Below are the code and all the weights of a small trained network. Each question names an input and a class and asks about switching units off, where a switched-off unit gives its printed mean instead of its output.

import numpy as np


def w(rows, s, z=0):
    codes = np.array(rows[::2]) - 128.0
    scale = np.full(codes.shape[1], s)
    scale[-1] = z or s
    return codes * scale


def norm(h):
    return h / np.sqrt((h * h).mean(-1, keepdims=True) + 1e-5)


def f(y):
    return y / 2 * (1 + np.tanh(0.7978845608 * (y + 0.044715 * y**3)))


def log_softmax(a):
    a = a - a.max(-1, keepdims=True)
    return a - np.log(np.exp(a).sum(-1, keepdims=True))


def net(x, mask):
    res = np.array(x, float).reshape(1, 4) / 4 @ E
    u = 0
    for l in range(2):
        y = f(norm(res) @ A[l][:, :-1].T + A[l][:, -1])
        res = res + np.where(mask[u : u + 4], y, B[l][:, -1]) @ B[l][:, :-1]
        u += 4
    return log_softmax(norm(res)[-1] @ U[:, :-1].T + U[:, -1])


A, B = {}, {}
E = w([
[185,93,110,156,100,209,126,79,181,175,23,219],'x0',
[109,187,63,89,128,69,182,96,68,159,90,122],'x1',
[162,91,168,202,119,140,117,255,170,111,88,161],'x2',
[136,232,45,241,138,120,152,136,86,145,45,160],'x3',
],0.0057)
A[0] = w([
[168,113,113,162,98,85,144,225,128,96,152,174,111],'L0N0',
[39,82,206,106,98,167,108,65,99,89,196,104,48],'L0N1',
[118,40,110,68,146,132,101,68,200,115,41,126,78],'L0N2',
[113,133,91,235,173,19,99,230,110,80,2,119,3],'L0N3',
],0.0038,0.0021)
B[0] = w([
[199,190,175,143,50,117,85,134,179,147,113,68,185],'L0N0',
[206,82,178,205,214,46,204,25,64,151,141,50,228],'L0N1',
[124,69,205,104,3,32,38,196,96,61,107,213,196],'L0N2',
[169,228,213,78,194,62,108,165,31,209,57,117,251],'L0N3',
],0.005,0.0023)
A[1] = w([
[120,101,105,187,154,132,149,231,129,104,208,70,153],'L1N0',
[42,178,1,29,110,93,191,140,45,97,160,103,102],'L1N1',
[144,193,31,183,105,172,137,119,160,164,78,233,5],'L1N2',
[151,77,140,60,144,144,158,105,184,157,142,38,129],'L1N3',
],0.005,0.002)
B[1] = w([
[62,128,66,122,98,136,226,148,156,112,94,60,182],'L1N0',
[155,167,79,124,106,188,55,131,254,228,189,165,253],'L1N1',
[60,63,107,182,213,109,172,76,68,45,104,118,220],'L1N2',
[83,190,113,107,121,108,84,83,65,90,132,174,188],'L1N3',
],0.0094,0.0047)
U = w([
[119,120,193,62,164,73,97,11,37,82,215,96,142],'0',
[179,236,206,166,138,89,133,254,84,151,34,99,151],'1',
[102,99,99,205,205,146,164,49,40,70,35,192,178],'2',
[119,218,72,53,108,160,58,88,228,236,186,139,222],'3',
[177,99,136,201,96,231,109,180,206,102,104,142,35],'4',
[158,206,71,169,190,120,142,126,83,188,108,156,2],'5',
[56,134,147,116,125,105,229,171,144,54,180,20,109],'6',
[174,51,193,28,35,143,99,122,151,112,75,210,155],'7',
],0.0093,0.0023)

Each question gives the input, the list of numbers given to net, and the class t.
The units are the neurons (one row each of A and B). Each row of codes is followed by its name. A weight is (code - 128) times the scale printed after its matrix; where a second scale follows, it is the last column's (A, B and U).
mask holds one flag per neuron, layer by layer. A switched-off neuron (its flag False) gives its mean, the last column of its row in B, instead of its output. The means were averaged over made-up inputs and are rounded, as every weight is.
A unit's drop is (log p(t) with every unit on - log p(t) with that unit switched off) / (log p(t) with every unit on - log p(t) with every unit switched off).
The circuit of an input: a set's keep is (log p(t) with only the set's units on - log p(t) with every unit switched off) / (log p(t) with every unit on - log p(t) with every unit switched off). Starting from all 8 units, units are removed one at a time, each time the one whose removal leaves the highest keep (on an exact tie, the one counted first), for as long as the keep stays at least 0.8.
circuit, biggest first: the units of the circuit, biggest drop first
most important unit: the unit with the biggest drop
k most important neurons: the k neurons with the biggest drops, biggest first
k most important neurons of layer l: the k neurons of layer l with the biggest drops, biggest first
drop of u: that unit's drop, to one decimal
input [1,-5,-3,0], class 0: 2 most important neurons of layer 1 -> L1N1; L1N2
input [-3,1,-8,-5], class 3: circuit, biggest first -> L1N1
input [5,-6,1,4], class 2: 2 most important neurons of layer 1 -> L1N2; L1N1
input [6,-4,8,8], class 2: 2 most important neurons -> L1N2; L1N1
input [-8,7,-1,-8], class 3: 2 most important neurons -> L1N1; L1N2
input [7,-1,-7,-7], class 0: 3 most important neurons -> L1N1; L0N1; L1N3
input [-3,-7,-4,4], class 6: 2 most important neurons of layer 1 -> L1N1; L1N0
input [-3,-5,5,-5], class 6: 2 most important neurons -> L1N0; L1N1
input [7,6,4,-3], class 2: 3 most important neurons -> L1N2; L1N1; L0N3
input [8,-2,5,2], class 2: 2 most important neurons -> L1N2; L1N1
input [0,8,-4,8], class 3: 2 most important neurons -> L1N1; L0N1
input [3,-7,2,4], class 2: drop of L1N2 -> 0.8
input [8,1,-7,1], class 2: drop of L0N2 -> 0.0
input [8,-1,-7,2], class 2: most important unit -> L1N2
input [-6,2,-8,-5], class 3: drop of L1N1 -> 1.0
